Below is a small trained network, with its code and all its weights. Each question gives an input and a class and asks what happens when units are switched off, that is, made to give their printed mean instead of their output.

import numpy as np


def w(rows, s, z=0):
    codes = np.array(rows[::2]) - 128.0
    scale = np.full(codes.shape[1], s)
    scale[-1] = z or s
    return codes * scale


def f(y):
    return np.maximum(y, 0)


def log_softmax(a):
    a = a - a.max(-1, keepdims=True)
    return a - np.log(np.exp(a).sum(-1, keepdims=True))


def net(x, mask):
    res = np.array(x, float).reshape(1, 6) / 4 @ E
    y = f(res @ A[0][:, :-1].T + A[0][:, -1])
    res = res + np.where(mask, y, B[0][:, -1]) @ B[0][:, :-1]
    return log_softmax(res[-1] @ U[:, :-1].T + U[:, -1])


A, B = {}, {}
E = w([
[250,16,114],'x0',
[129,128,133],'x1',
[128,126,124],'x2',
[9,3,167],'x3',
[199,176,252],'x4',
[130,127,128],'x5',
],0.0054)
A[0] = w([
[151,150,151,134],'neuron 0',
[113,159,52,168],'neuron 1',
[103,104,84,231],'neuron 2',
[176,27,124,92],'neuron 3',
[214,156,50,68],'neuron 4',
[163,172,88,88],'neuron 5',
[89,35,189,3],'neuron 6',
[226,76,119,53],'neuron 7',
[80,169,55,179],'neuron 8',
[143,105,181,157],'neuron 9',
[116,108,144,145],'neuron 10',
[119,180,154,142],'neuron 11',
[173,181,192,205],'neuron 12',
[138,89,97,246],'neuron 13',
[88,210,153,115],'neuron 14',
[166,178,71,61],'neuron 15',
[88,106,147,56],'neuron 16',
[105,116,226,145],'neuron 17',
[147,197,77,57],'neuron 18',
[122,132,171,237],'neuron 19',
[76,102,176,83],'neuron 20',
[135,152,133,96],'neuron 21',
[36,233,129,33],'neuron 22',
[107,81,154,56],'neuron 23',
[142,94,58,208],'neuron 24',
[125,199,126,29],'neuron 25',
[72,245,149,38],'neuron 26',
[142,146,131,89],'neuron 27',
[82,79,193,68],'neuron 28',
[138,137,135,65],'neuron 29',
[212,85,129,77],'neuron 30',
[28,179,176,13],'neuron 31',
[128,121,107,217],'neuron 32',
[96,119,98,110],'neuron 33',
[178,155,110,76],'neuron 34',
[169,196,104,63],'neuron 35',
],0.013,0.0044)
B[0] = w([
[170,130,155,169],'neuron 0',
[187,108,172,217],'neuron 1',
[188,134,177,241],'neuron 2',
[172,153,37,229],'neuron 3',
[107,60,140,221],'neuron 4',
[77,77,142,182],'neuron 5',
[76,8,114,222],'neuron 6',
[148,166,17,217],'neuron 7',
[192,113,210,243],'neuron 8',
[167,117,157,193],'neuron 9',
[117,118,141,171],'neuron 10',
[143,130,142,192],'neuron 11',
[211,100,213,250],'neuron 12',
[153,183,151,235],'neuron 13',
[139,146,104,225],'neuron 14',
[91,53,139,186],'neuron 15',
[101,67,125,170],'neuron 16',
[227,95,196,231],'neuron 17',
[78,43,132,186],'neuron 18',
[133,152,185,225],'neuron 19',
[109,78,141,206],'neuron 20',
[135,104,134,143],'neuron 21',
[138,159,23,254],'neuron 22',
[96,68,125,172],'neuron 23',
[198,96,206,232],'neuron 24',
[127,86,108,165],'neuron 25',
[155,131,61,234],'neuron 26',
[136,97,139,142],'neuron 27',
[97,53,147,217],'neuron 28',
[120,107,130,130],'neuron 29',
[165,126,52,207],'neuron 30',
[189,91,45,235],'neuron 31',
[136,180,168,198],'neuron 32',
[189,86,135,174],'neuron 33',
[93,75,125,175],'neuron 34',
[59,43,148,193],'neuron 35',
],0.017,0.0056)
U = w([
[151,109,1,89],'0',
[147,109,116,253],'1',
[80,59,98,78],'2',
[151,117,119,232],'3',
[151,119,120,202],'4',
[171,122,144,5],'5',
[79,170,158,92],'6',
[59,166,66,58],'7',
],0.0085,0.0056)

Each question gives the input, the list of numbers given to net, and the class t.
The units are the neurons (one row each of A and B). Each row of codes is followed by its name. A weight is (code - 128) times the scale printed after its matrix; where a second scale follows, it is the last column's (A, B and U).
mask holds one flag per neuron, in row order. A switched-off neuron (its flag False) gives its mean, the last column of its row in B, instead of its output. The means were averaged over made-up inputs and are rounded, as every weight is.
A unit's drop is (log p(t) with every unit on - log p(t) with that unit switched off) / (log p(t) with every unit on - log p(t) with every unit switched off).
The circuit of an input: a set's keep is (log p(t) with only the set's units on - log p(t) with every unit switched off) / (log p(t) with every unit on - log p(t) with every unit switched off). Starting from the 12 units with the biggest drops (on a tie, the unit counted first), units are removed one at a time, each time the one whose removal leaves the highest keep (on an exact tie, the one counted first), for as long as the keep stays at least 0.8.
units of the circuit, in order: the units of the circuit, biggest drop first
most important unit: the unit with the biggest drop
top k neurons: the k neurons with the biggest drops, biggest first
drop of u: that unit's drop, to one decimal
input [1,-5,2,-4,-7,-2], class 5: units of the circuit, in order : [neuron 24; neuron 8; neuron 1]
input [6,-6,1,-7,2,4], class 2: units of the circuit, in order : [neuron 4; neuron 35]
input [-3,-3,0,8,1,0], class 2: top 2 neurons : [neuron 6; neuron 28]
input [8,1,1,8,1,6], class 0: most important unit : neuron 3
input [7,6,-3,0,0,-2], class 0: top 2 neurons : [neuron 7; neuron 3]
input [-7,7,-2,-2,3,0], class 0: top 2 neurons : [neuron 22; neuron 26]
input [-5,-3,-2,-7,1,6], class 2: units of the circuit, in order : [neuron 35; neuron 18]
input [-7,-4,-7,4,7,0], class 0: top 3 neurons : [neuron 31; neuron 22; neuron 26]
input [7,0,6,-2,7,4], class 0: top 2 neurons : [neuron 7; neuron 30]
input [7,5,-2,-3,-6,5], class 0: top 3 neurons : [neuron 7; neuron 3; neuron 30]
input [6,-4,2,-6,1,2], class 0: top 3 neurons : [neuron 7; neuron 30; neuron 8]
input [7,5,8,8,6,8], class 2: top 3 neurons : [neuron 6; neuron 28; neuron 22]
input [7,1,-6,-3,-5,0], class 0: top 3 neurons : [neuron 7; neuron 3; neuron 30]
input [8,-4,-2,6,-4,-5], class 0: units of the circuit, in order : [neuron 3]
input [3,-2,0,8,8,-6], class 2: drop of neuron 23 : 0.2
input [8,6,-8,-7,4,-7], class 0: drop of neuron 30 : 0.5
input [-2,7,-4,-8,-6,1], class 2: drop of neuron 18 : 0.2
